Each row is followed by its class.
118 -175 53 69 248 -566 -577 -268 -313 4 -208 -255 12 -57 -182 -35 -326 -306 245 -23 -121 -145 -85 -220 139 -147 -158 -380 -115 324 -111 256 292 36 72 258 344 -76 230 17 -30 260
Y
-44 -27 27 37 -49 -68 -6 34 38 216 68 101 63 -52 -185 49 -32 80 -63 100 111 -32 54 73 3 -18 -17 -52 -61 -80 23 7 62 -108 -10 65 -129 88 -13 -14 -23 88
K
-45 -58 -81 -22 -22 -74 -10 -102 41 149 10 10 -10 -102 -161 -22 -82 27 -42 54 104 -104 136 129 112 34 -28 -4 -135 125 21 -99 139 21 63 51 23 172 -59 -39 -131 130
Y
-61 32 107 -200 126 -379 -293 -477 -264 -63 -204 -31 -231 322 144 65 134 99 253 -97 -183 43 -367 -122 -62 60 -57 73 191 31 -93 44 319 159 -49 208 -91 37 -79 141 -189 -151
R
14 -252 -123 -56 184 -310 40 -303 -190 -318 -198 -15 -139 217 48 167 170 185 279 -335 -111 244 -427 -48 -263 350 -23 156 -63 -107 -161 70 150 157 273 -65 -58 -390 -75 67 -112 -295
J
50 274 285 -10 -320 721 333 -68 -257 50 106 524 -10 265 -118 -2 394 -84 -228 120 104 624 -118 -94 -620 360 602 -70 543 -600 44 -47 -394 -120 344 -281 60 -143 361 44 48 477
X
-211 -304 369 0 -361 -593 214 -269 -64 834 372 382 -47 650 86 -19 218 91 223 192 -264 -826 113 514 70 -445 -265 -242 426 203 90 340 5 314 -450 433 87 -273 381 -173 -469 -432
G
-110 -59 81 12 -74 -157 -161 -354 -211 167 47 17 -88 262 80 82 -180 101 17 30 -96 -417 -174 270 125 -181 75 40 99 190 -113 83 152 88 66 -60 -24 59 -55 73 -168 -238
C
-302 -206 269 188 -78 143 307 -49 179 -20 209 88 207 -415 -322 -115 123 178 4 -120 22 345 199 148 12 230 -419 -108 -537 61 118 243 135 -254 43 159 193 -66 -160 -5 -109 533
A
-29 -27 -26 -28 -54 -198 61 -74 -10 152 -34 101 -48 40 -8 41 -35 96 -30 60 47 -93 43 17 105 -57 -43 -84 -63 36 48 -54 107 75 15 182 15 6 -34 -40 -26 108
X
0 -17 -101 136 123 -26 116 63 71 -64 -30 -79 179 0 207 105 -39 29 17 89 119 -205 3 46 195 -66 -158 -20 -181 48 -123 31 -47 -68 -44 34 -53 -178 -74 -139 24 -123
P
9 -45 -131 1 -184 9 0 46 78 131 14 41 -87 -62 -190 -47 -141 -15 -115 49 10 -34 103 134 62 34 -20 49 -88 44 34 -55 98 -47 34 19 33 158 -33 -5 -81 55
E
-88 -150 44 -6 -103 -68 51 -63 114 169 4 134 30 65 -170 -27 11 137 -149 17 0 24 128 98 -60 48 -106 43 -152 -33 100 42 60 10 68 128 -71 34 79 -49 -79 88
E
-34 -29 -95 188 149 -71 46 31 25 -25 -26 -88 231 10 145 120 -43 11 57 102 113 -264 -10 82 175 -110 -165 -1 -119 5 -122 24 -15 -36 -88 27 -75 -188 -52 -160 -7 -126
H
73 79 37 96 776 -338 -320 -550 -291 132 43 -478 122 -252 80 304 -519 -62 204 -169 457 -428 85 180 404 -425 -26 76 -153 114 -362 -193 399 477 120 375 41 -202 152 -100 0 153
K
8 -213 284 -122 -367 59 250 501 267 -249 -44 459 -3 506 -112 -491 280 -57 105 -55 -643 634 28 -140 -723 43 -280 -373 310 -165 487 761 -223 -3 -86 122 390 -26 479 -105 -104 238
H
-25 -98 -72 97 133 -62 96 70 41 -70 -39 -63 205 32 205 135 31 78 -20 81 140 -197 -27 92 90 -23 -167 38 -142 -15 -143 50 -54 -86 -12 19 -122 -222 -27 -90 10 -149
D
-113 -199 -74 179 202 95 -8 273 128 -32 261 -382 340 -286 -61 27 -20 7 -250 -220 29 -320 320 -162 442 -262 -53 363 -314 126 -104 -208 261 238 -180 40 -123 126 -188 -115 0 425
G
-50 -277 92 -18 22 -227 35 -63 36 77 -65 126 -24 186 -47 -12 80 204 -67 39 -44 -16 48 32 -25 -3 -101 -19 -153 107 61 102 108 100 57 208 51 4 39 -40 -118 156
K
7 -78 -53 136 153 -114 66 34 33 -21 -8 -60 170 43 170 171 -42 12 -10 106 83 -268 -24 90 147 -88 -173 -22 -144 3 -160 32 -11 -40 -23 50 -104 -219 -42 -110 15 -119
K
193 260 -206 180 51 -262 -414 -351 -322 -223 156 -385 -571 306 -141 -106 -619 -159 417 -82 -14 173 -25 -529 557 -410 23 -245 -78 351 -205 38 528 344 -87 502 318 438 -230 34 68 499
E
-6 9 -133 94 93 -89 142 56 5 -32 -73 -60 172 25 227 140 -21 75 27 90 128 -192 -39 78 140 -35 -121 -29 -121 -43 -151 71 -70 -73 2 53 -73 -243 -29 -101 4 -180
E
-216 -83 368 155 202 -73 -82 -458 39 149 326 67 222 -156 -424 240 130 52 208 -20 139 205 -189 468 -194 -103 259 291 -126 -465 -134 -26 26 -127 33 -375 -289 -35 118 102 -34 -356
D
-21 -14 -36 127 131 -67 148 49 27 -12 -7 9 169 87 157 155 2 102 22 96 122 -149 -62 36 99 -86 -137 -82 -113 -91 -141 105 -50 -125 -54 48 -127 -235 -47 -110 38 -103
P
68 -614 -220 78 108 -516 -231 -246 -226 -207 172 -181 -138 300 -42 8 113 -189 47 -310 -263 -117 -148 -270 90 -119 -274 81 40 83 -103 -283 269 320 266 96 -63 -431 -245 -37 108 146
A
17 -610 -390 156 -187 493 -271 791 153 -313 112 -383 24 -121 -282 -148 -358 -537 -289 162 6 -256 565 446 -174 -60 -476 250 -662 167 232 30 -228 -769 268 -420 409 -82 -69 -13 29 160
Y
-15 -51 -45 -32 -37 -106 17 -55 34 88 -66 111 -10 52 -107 4 -17 132 -66 12 80 81 -9 40 -25 3 -10 25 -45 -78 46 -14 124 -5 63 93 -25 31 48 -18 -62 115
A
58 236 -181 -49 184 -168 -186 -163 162 -162 191 -470 0 -221 212 -77 -41 -248 334 -283 141 -110 -119 -76 164 -10 90 405 160 120 -199 -170 -90 307 56 -148 -73 147 1 -102 -111 -789
A
79 -260 -7 101 -94 37 -49 202 209 -70 110 -3 387 23 -720 -334 189 169 -105 -309 -449 434 190 -158 158 146 -229 -63 -311 -30 -64 197 560 -44 -99 50 331 379 -169 236 -110 756
Q
-4 204 23 37 68 -77 254 -218 -181 13 -19 116 9 -388 -180 187 -85 429 -8 -56 280 354 -168 113 -52 255 -51 64 -293 -202 -204 -67 3 -249 281 -88 -98 -64 -126 23 64 274
A
-100 -445 70 -81 367 -6 11 -419 85 -113 -128 197 358 565 -23 85 362 448 269 -275 -236 443 -323 328 -552 85 54 384 -314 -285 327 326 -126 86 -144 -208 -178 -434 233 -48 -285 -416
R
-264 -171 495 130 306 -125 295 -262 -15 259 74 285 165 72 -218 195 92 437 8 68 140 154 197 37 57 59 -508 -232 -380 44 61 189 255 -63 -269 754 25 -125 -162 29 65 758
D
117 -107 95 262 -60 596 -492 52 199 296 277 -64 -455 153 -605 152 -358 -670 -289 172 -260 -228 440 -71 -287 -273 -6 -204 60 -150 108 -339 -12 -457 -210 -347 100 174 -162 -170 147 417
X
-48 -6 -51 169 64 -38 105 56 63 14 29 -83 203 -30 198 200 -20 27 4 112 171 -290 9 124 150 -56 -245 38 -170 -25 -159 38 -48 -173 -85 38 -133 -266 -67 -156 -9 -185
A
-38 -57 -89 6 -130 -138 -26 35 69 109 6 -23 4 -31 -82 -57 -2 54 -41 -17 -17 -107 45 20 92 -48 15 49 -14 -2 -28 -45 106 4 -23 65 -38 118 31 -42 -79 11
H
-20 -46 -82 130 121 -79 113 39 45 -40 -43 -69 187 -5 165 112 -24 53 22 70 89 -230 1 74 169 -66 -152 -28 -154 8 -133 81 -8 -32 -22 58 -34 -207 -38 -112 -3 -133
E
-52 150 -142 9 -184 456 290 158 -297 196 -492 482 -231 338 181 388 301 311 -423 237 216 -14 -550 32 -216 185 502 36 609 -343 -188 -359 -106 -574 -6 -777 -423 -162 -182 111 9 -69
H
-62 144 -146 123 34 -336 125 -191 -181 156 -414 5 188 457 673 384 139 425 14 203 544 -805 -278 -220 563 -439 331 125 2 296 -271 -115 280 44 -304 89 82 -92 -54 -209 -288 -20
C
-40 -288 -1 85 -310 -153 78 -186 -142 162 249 -113 -279 653 574 193 397 209 -91 126 -186 -776 -122 105 276 -475 -30 446 298 547 -214 -444 -5 245 -224 152 -272 104 -355 -234 48 -343
H
-18 -125 -113 105 80 -60 75 72 13 -93 -70 -79 160 27 184 137 1 31 -2 79 78 -261 -59 113 70 -50 -165 39 -113 -3 -143 43 -57 -51 -18 -13 -119 -260 -31 -140 -40 -141
C
3 -97 -137 -102 -179 -196 -456 -446 -308 -283 -273 -219 -463 123 72 -169 -554 -238 148 -112 -296 -274 -53 118 -182 6 -392 -22 -373 604 306 142 168 124 392 65 302 -91 -61 -141 -253 -23
R
-13 418 396 -75 -93 -507 83 -84 -214 -84 121 145 26 489 417 615 171 386 250 180 408 212 -537 179 -618 -37 206 -93 418 -708 -504 349 -158 -305 31 171 -580 -212 242 -157 145 -426
H
-18 -96 39 -42 -82 -160 94 18 43 119 20 85 -14 35 -61 53 -82 95 -65 62 73 -65 91 61 69 -41 32 -10 -118 4 30 19 81 18 37 193 -79 55 16 9 37 100
G
20 35 -94 141 88 -54 39 42 23 -52 11 -168 185 -77 158 194 -102 -30 28 111 186 -248 10 106 194 -100 -149 13 -167 -5 -206 2 -1 -90 -74 35 -92 -157 -49 -121 22 -119
Y
-205 -106 -15 -201 365 -282 58 -702 -125 98 -1 13 -58 371 137 -106 40 271 302 -485 19 117 -368 36 -89 -3 192 90 188 78 20 130 -46 299 362 -182 -201 -182 45 11 -263 -585
D
224 -175 -439 -318 592 -544 582 -85 -197 -110 -338 99 -466 329 303 -377 -50 462 296 -455 -197 193 -476 -166 147 -36 179 -421 605 265 -65 -27 -219 310 569 -118 28 -422 -10 91 290 -285
Q
163 -11 151 242 202 229 -313 -151 -211 -84 217 -173 114 -306 -40 331 -320 -138 -105 -25 315 31 316 -163 203 -130 78 7 -290 -77 -281 -93 239 180 -73 359 256 114 -218 -44 287 615
G
-48 -164 1 4 -98 -98 55 23 62 95 -26 91 -20 20 -92 14 53 49 -123 17 9 -15 100 55 -24 38 -61 46 -75 4 20 -6 93 63 33 105 -13 17 -11 -51 -44 86
G
14 -25 -107 136 50 -28 24 71 19 -120 -45 -131 171 -46 212 149 -56 -11 4 127 143 -227 -35 30 106 -26 -175 -2 -175 -15 -154 42 -87 -106 -9 36 -89 -223 -38 -153 25 -124
C
-169 -137 436 93 -169 -275 -54 -65 -152 418 88 165 -38 386 -69 221 271 492 -95 204 87 -290 -143 -42 1 -376 248 -53 225 -196 -102 80 224 -236 -164 77 -304 60 -41 115 23 191
Q
-63 115 -155 -60 31 -282 283 225 77 50 60 -47 -78 31 48 -157 9 24 247 137 13 -210 -78 148 182 -611 23 -376 123 -157 -92 269 105 -186 -115 194 80 -26 176 95 -4 -10
D
-347 605 418 21 -653 253 195 -161 92 427 306 106 156 264 -48 85 181 501 100 299 464 159 -73 78 -65 126 -429 207 -94 -106 -8 116 -402 -710 -571 266 -609 545 -113 -166 -454 223
J
289 -706 -404 -237 -314 -77 -312 688 -423 -899 -496 -94 -458 173 385 -38 392 -168 -323 -205 -324 30 -159 -292 -672 344 -25 82 169 -108 -134 55 -61 -77 404 -30 395 -539 14 60 127 279
E
-197 -194 276 98 14 -386 384 97 128 219 60 160 337 301 23 -82 528 779 76 0 -46 105 -248 -46 -232 -41 208 146 82 -214 -145 441 -291 -115 126 -238 -107 125 340 -3 -299 -23
Q
-39 29 400 44 22 -235 26 -196 -89 287 342 -34 160 -223 -192 -66 -93 39 -54 51 -21 14 233 -142 381 -161 -146 -387 -138 -12 -222 99 128 -2 -10 512 88 150 209 214 161 634
D
-17 -74 -77 108 102 -72 88 46 34 18 -23 -24 156 65 164 121 -20 52 1 126 69 -254 -12 115 122 -31 -157 -41 -94 -13 -122 65 -48 -65 -32 34 -78 -197 -14 -103 -9 -157
J
-40 -61 -36 156 132 -93 61 13 18 -21 37 -62 259 3 149 133 -23 50 39 86 92 -221 -37 125 140 -67 -162 -14 -164 -40 -140 73 -46 -56 -6 30 -127 -200 5 -95 -7 -116
K
347 -221 -255 -88 201 51 -274 -275 -253 72 -380 225 -4 502 350 402 -335 -139 -237 -32 205 -255 88 95 142 43 -81 -9 73 27 18 -445 197 467 -70 428 303 -281 187 -246 112 32
X
77 204 332 145 101 -246 52 -155 -138 664 362 -54 -143 -30 -211 228 -163 -129 -180 30 316 -454 225 -86 194 -381 -67 -243 436 -254 -459 -221 2 27 -57 119 -59 -271 198 -122 57 149
P
144 159 42 120 124 69 -275 63 -239 -117 -100 -177 -141 -232 223 476 38 -156 -55 293 297 -269 -83 -188 -113 49 106 -117 -103 -161 -282 -200 -43 -399 -57 -217 -39 -270 -175 -104 186 -23
J
-37 3 -50 151 128 -109 39 29 26 -37 2 -104 189 -51 171 142 -25 -19 52 87 102 -255 -29 45 178 -89 -204 20 -99 1 -146 30 16 -52 -77 55 -135 -226 -59 -137 8 -143
A
-77 -100 -2 6 -5 -158 48 -130 72 224 73 33 -118 44 -140 66 -148 84 -36 -26 105 -100 102 39 103 -45 -160 -67 -196 74 46 -29 118 -68 2 215 -58 1 -31 -24 -23 108
X
21 -74 -3 -58 -29 48 -184 -93 -130 -128 107 -199 -12 -363 -78 -119 -124 -62 27 -128 120 46 87 202 126 77 66 35 -54 5 -155 -64 89 102 125 111 222 183 44 86 -96 272
G
-18 0 -45 149 108 -68 128 58 73 -10 0 -64 216 5 132 133 -43 61 23 71 100 -149 0 70 132 -25 -166 -20 -129 -73 -155 81 -32 -53 -54 26 -97 -174 9 -118 -8 -134
R
299 -41 -256 -24 -108 324 -452 284 -179 -112 -106 -198 86 -80 -191 -72 -26 -99 -227 110 -229 156 -70 -189 -209 151 514 253 263 -288 -172 -99 -124 29 145 -470 -181 363 -41 233 -86 276
G
-131 -115 26 49 581 -208 -157 -90 -52 -177 -14 -444 181 -261 295 0 -13 -90 200 -31 282 -493 149 42 543 -185 -20 40 -132 456 -170 -123 358 279 -4 182 257 50 -60 -37 -72 69
Y
68 161 1 -152 -53 -41 119 -291 -439 -303 -353 219 -492 9 311 77 17 183 101 37 -66 311 -212 -120 -194 130 -64 -165 7 180 -8 54 183 181 320 224 165 -121 -426 -4 98 247
K
-23 -18 -84 131 152 -123 100 46 22 -30 -10 -70 196 46 224 121 -63 39 70 99 116 -220 -55 76 172 -88 -145 -41 -56 -33 -117 62 -58 -45 -12 50 -120 -262 0 -116 20 -173
A
58 -84 159 224 121 123 -3 70 8 198 7 192 72 179 -53 226 131 87 -191 193 298 -216 5 -202 -168 -377 201 -84 198 -314 -48 -44 -174 -105 -201 -20 -35 -129 53 -136 98 293
K
25 -48 -117 127 162 -24 70 46 37 -66 -21 -85 170 35 198 145 -73 -12 -13 81 90 -251 -18 99 145 -66 -171 2 -148 6 -122 -12 -44 -22 -10 29 -107 -228 -26 -131 20 -121
K
2 82 -84 12 120 -455 -106 130 -245 128 12 -135 -479 -122 52 -269 -367 -453 178 139 -340 -706 239 35 492 -550 -184 -665 437 517 13 -155 250 238 -77 223 399 -114 -143 -87 155 247
A
59 79 244 -49 154 -346 92 -453 -435 200 -262 437 -288 112 -148 308 -129 277 134 -2 140 407 -131 104 -352 77 15 -302 96 -216 -24 -102 -34 -52 166 206 63 -332 161 26 303 425
E
163 -676 25 157 149 -203 -345 164 -171 -391 -489 106 -264 136 -219 144 -283 -132 -199 -104 -129 -128 124 -353 -140 -164 -240 -183 -336 224 151 266 682 193 138 362 490 -361 -311 18 186 647
K
-13 -534 31 64 157 21 204 -36 -187 -292 -279 279 20 203 108 224 356 490 -112 -118 214 282 -200 -256 -104 273 -193 -267 -376 96 59 102 255 -267 14 375 155 -410 -495 32 221 646
Q
83 156 77 103 -186 212 -186 77 -299 191 -60 75 -370 40 183 370 201 -129 -484 284 158 -148 -34 -2 -229 -172 203 379 413 -169 -261 -531 -101 -74 -178 -328 -272 -125 87 -126 158 191
K
-43 -64 -73 156 95 -78 64 -4 29 -1 -35 -89 181 19 97 141 -66 92 14 64 129 -240 -53 123 179 -70 -122 49 -142 -10 -176 45 15 -90 -84 48 -147 -169 -66 -87 -39 -115
H
-24 -25 -41 146 94 -73 96 54 68 -29 -1 -60 231 23 151 128 -30 33 29 117 84 -209 0 83 140 -62 -194 -47 -220 -3 -108 109 -19 -76 -34 96 -58 -180 -28 -115 -29 -93
K
-45 365 101 152 -231 193 85 66 147 13 224 -76 -18 17 127 -81 272 -88 42 307 125 -6 120 -116 -97 -128 -167 -64 16 -95 -108 -49 -356 -159 -247 -1 -147 247 379 -246 -127 244
Q
-14 -143 -86 -87 -228 -93 -16 -12 5 27 -27 52 -66 60 -63 -61 -13 43 -114 51 -13 -15 48 51 33 39 -25 19 -101 44 95 -85 74 -15 106 83 -35 86 34 31 -42 116
Y
38 -333 156 41 51 178 -516 59 -82 -218 396 -373 89 -3 -60 -156 64 -320 -214 -154 -39 -85 191 -254 112 -404 -39 -95 28 87 -190 91 86 19 -59 106 -18 161 -29 259 183 425
A
-106 173 119 118 430 -40 -190 -203 -1 23 177 -234 7 -44 294 225 32 -58 492 24 169 -269 -79 -35 -46 -170 -31 42 34 194 -58 107 -138 -31 -298 34 -93 53 -177 -177 -15 -508
A
-91 -147 -27 -59 -169 -111 31 30 52 125 16 55 0 55 -83 -103 40 43 -116 39 -68 -73 64 124 10 -5 -5 10 8 4 65 2 34 -18 95 10 -37 57 114 -7 -107 38
Y
-30 -143 9 -28 -104 -219 70 -20 -32 102 51 77 -38 37 -96 -36 -12 129 18 52 34 -12 -1 138 60 -66 -55 -11 -82 30 27 45 98 48 75 145 -39 46 -21 30 -50 48
Q
33 -208 -333 46 136 299 -67 44 133 -354 -125 -171 -39 -115 14 -382 133 -77 156 -256 -343 181 -22 -151 -146 50 233 141 -53 219 201 98 -88 396 159 -176 440 256 -118 -169 -245 -36
Q
-20 -80 -75 161 66 -26 91 72 79 -74 -36 -95 225 4 154 147 -30 15 -4 80 115 -227 4 115 112 -38 -181 60 -192 -11 -158 54 -41 -93 -18 5 -74 -185 -31 -126 -19 -165
H
-41 -37 -21 157 124 -152 129 -16 35 33 27 -59 227 30 141 169 -24 131 57 87 126 -226 -58 114 169 -82 -169 16 -135 -18 -155 70 -16 -45 -54 83 -147 -218 -32 -112 -31 -133
A
-438 331 567 -133 -153 -197 661 -507 61 837 742 419 125 617 -296 -87 233 385 223 -289 227 324 -135 -127 54 -44 -75 -470 345 -271 -7 336 -329 -451 -152 377 -405 -41 -49 123 -120 -47
P
-315 -8 175 8 59 -278 116 258 390 -26 150 -145 345 98 135 -179 244 140 160 -25 -264 21 202 107 7 -218 -324 96 -203 -45 117 242 47 -9 -146 -10 -28 211 471 -91 -145 -22
J
-102 91 -101 -152 216 -146 67 277 -158 -49 88 -176 -74 232 58 -381 191 -247 199 -189 -419 -328 44 -42 420 5 89 -337 718 470 -198 -231 269 292 -2 -133 286 356 -48 136 -188 216
A
170 250 80 -43 -334 755 542 519 57 25 -20 444 -273 225 305 -24 56 -1 -739 530 -165 -28 -56 -66 15 72 160 -263 515 -28 -27 -169 -395 -168 -167 -116 -238 152 61 47 228 508
P
13 -42 -128 -54 -200 6 -56 61 -11 70 -92 56 -140 14 -79 -39 -32 -38 -135 73 -31 -31 31 5 -6 102 38 90 11 29 49 -94 60 -22 47 -16 -27 135 -57 -10 -77 45
G
-331 -140 25 97 176 56 34 -205 6 -95 2 13 219 337 -13 -44 453 341 326 -150 -275 202 -416 265 -311 51 204 97 27 -97 49 339 1 -132 -179 -321 -161 -61 -39 -68 -378 -248
R
